Here is a tiny trained network, its code and every weight. The questions are about switching its units off for an input and a class, where a switched-off unit gives its printed mean instead of its output.

import numpy as np


def w(rows, s, z=0):
    codes = np.array(rows[::2]) - 128.0
    scale = np.full(codes.shape[1], s)
    scale[-1] = z or s
    return codes * scale


def f(y):
    return y / 2 * (1 + np.tanh(0.7978845608 * (y + 0.044715 * y**3)))


def log_softmax(a):
    a = a - a.max(-1, keepdims=True)
    return a - np.log(np.exp(a).sum(-1, keepdims=True))


def net(x, mask):
    res = np.array(x, float).reshape(1, 7) / 4 @ E
    y = f(res @ A[0][:, :-1].T + A[0][:, -1])
    res = res + np.where(mask, y, B[0][:, -1]) @ B[0][:, :-1]
    return log_softmax(res[-1] @ U[:, :-1].T + U[:, -1])


A, B = {}, {}
E = w([
[124,132,129,128,134],'x0',
[189,88,245,96,176],'x1',
[131,123,126,127,128],'x2',
[126,132,127,127,136],'x3',
[126,127,126,127,128],'x4',
[246,170,96,159,113],'x5',
[133,147,106,1,119],'x6',
],0.0089)
A[0] = w([
[175,151,118,150,112,99],'N1',
[108,88,147,225,144,77],'N2',
[136,123,118,135,129,254],'N3',
[65,83,143,132,116,124],'N4',
[74,100,149,117,115,133],'N5',
[114,145,53,139,108,98],'N6',
[97,175,105,135,70,114],'N7',
[157,139,178,121,164,114],'N8',
[116,136,111,10,110,95],'N9',
[104,133,89,138,90,89],'N10',
[75,108,149,123,121,95],'N11',
[158,103,167,105,148,111],'N12',
[190,154,123,148,97,131],'N13',
[180,146,113,143,91,110],'N14',
[112,171,103,135,135,153],'N15',
[159,110,172,112,148,94],'N16',
],0.013,0.008)
B[0] = w([
[120,155,84,90,155,166],'N1',
[255,190,80,153,61,194],'N2',
[58,145,239,92,117,247],'N3',
[158,175,104,85,190,188],'N4',
[131,167,110,85,168,183],'N5',
[89,42,119,183,133,201],'N6',
[89,59,113,148,132,189],'N7',
[89,62,113,173,122,178],'N8',
[216,170,109,195,66,254],'N9',
[121,68,92,180,151,165],'N10',
[170,134,50,48,189,158],'N11',
[99,49,97,153,111,178],'N12',
[97,147,132,62,194,202],'N13',
[126,151,87,25,217,178],'N14',
[98,98,159,143,122,174],'N15',
[70,28,40,189,130,169],'N16',
],0.0081,0.0072)
U = w([
[61,2,119,168,127,92],'0',
[91,156,168,112,116,254],'1',
[119,182,113,49,246,75],'2',
[229,193,114,174,2,84],'3',
],0.0086,0.0099)

Each question gives the input, the list of numbers given to net, and the class t.
The units are the neurons (one row each of A and B). Each row of codes is followed by its name. A weight is (code - 128) times the scale printed after its matrix; where a second scale follows, it is the last column's (A, B and U).
mask holds one flag per neuron, in row order. A switched-off neuron (its flag False) gives its mean, the last column of its row in B, instead of its output. The means were averaged over made-up inputs and are rounded, as every weight is.
A unit's drop is (log p(t) with every unit on - log p(t) with that unit switched off) / (log p(t) with every unit on - log p(t) with every unit switched off).
The circuit of an input: a set's keep is (log p(t) with only the set's units on - log p(t) with every unit switched off) / (log p(t) with every unit on - log p(t) with every unit switched off). Starting from the 12 units with the biggest drops (on a tie, the unit counted first), units are removed one at a time, each time the one whose removal leaves the highest keep (on an exact tie, the one counted first), for as long as the keep stays at least 0.8.
units of the circuit, in order: the units of the circuit, biggest drop first
unit that matters most: the unit with the biggest drop
top k neurons: the k neurons with the biggest drops, biggest first
drop of u: that unit's drop, to one decimal
input [-1,7,-5,0,6,5,-5], class 0: top 4 neurons	[N16, N8, N12, N9]
input [-5,-4,8,4,0,-8,-7], class 2: unit that matters most	N4
input [8,6,6,5,3,4,-4], class 0: units of the circuit, in order	[N16, N8]
input [7,3,0,3,-6,-3,-4], class 3: top 3 neurons	[N2, N13, N14]
input [7,-2,-3,3,-5,-6,1], class 2: units of the circuit, in order	[N4, N11]
input [-2,5,2,5,-1,-2,-1], class 0: units of the circuit, in order	[N16, N12]
input [0,3,1,5,-8,6,-5], class 2: units of the circuit, in order	[N13, N14]
input [4,8,-7,5,-4,3,7], class 0: units of the circuit, in order	[N16, N12]
input [4,-4,-8,-2,1,-2,5], class 3: top 2 neurons	[N9, N13]
input [2,5,6,-3,0,-4,4], class 0: top 4 neurons	[N16, N12, N2, N8]
input [-1,-8,-8,0,2,7,5], class 0: top 2 neurons	[N6, N7]
input [-4,7,1,5,5,-6,7], class 0: top 4 neurons	[N16, N12, N8, N2]
input [7,-2,8,-4,-3,7,5], class 2: top 2 neurons	[N14, N13]
input [8,-4,3,-1,6,-4,-5], class 3: units of the circuit, in order	[N2]
input [8,2,2,5,7,-5,6], class 3: top 3 neurons	[N9, N13, N14]
input [8,4,0,1,8,-5,-3], class 2: top 2 neurons	[N4, N11]
input [-8,0,-2,-1,6,-7,2], class 2: drop of N5	0.1
input [3,2,1,-2,0,-3,-7], class 3: drop of N2	0.7
input [7,3,2,-1,5,1,7], class 3: drop of N9	0.5
input [7,-7,4,-6,-2,4,0], class 0: unit that matters most	N6
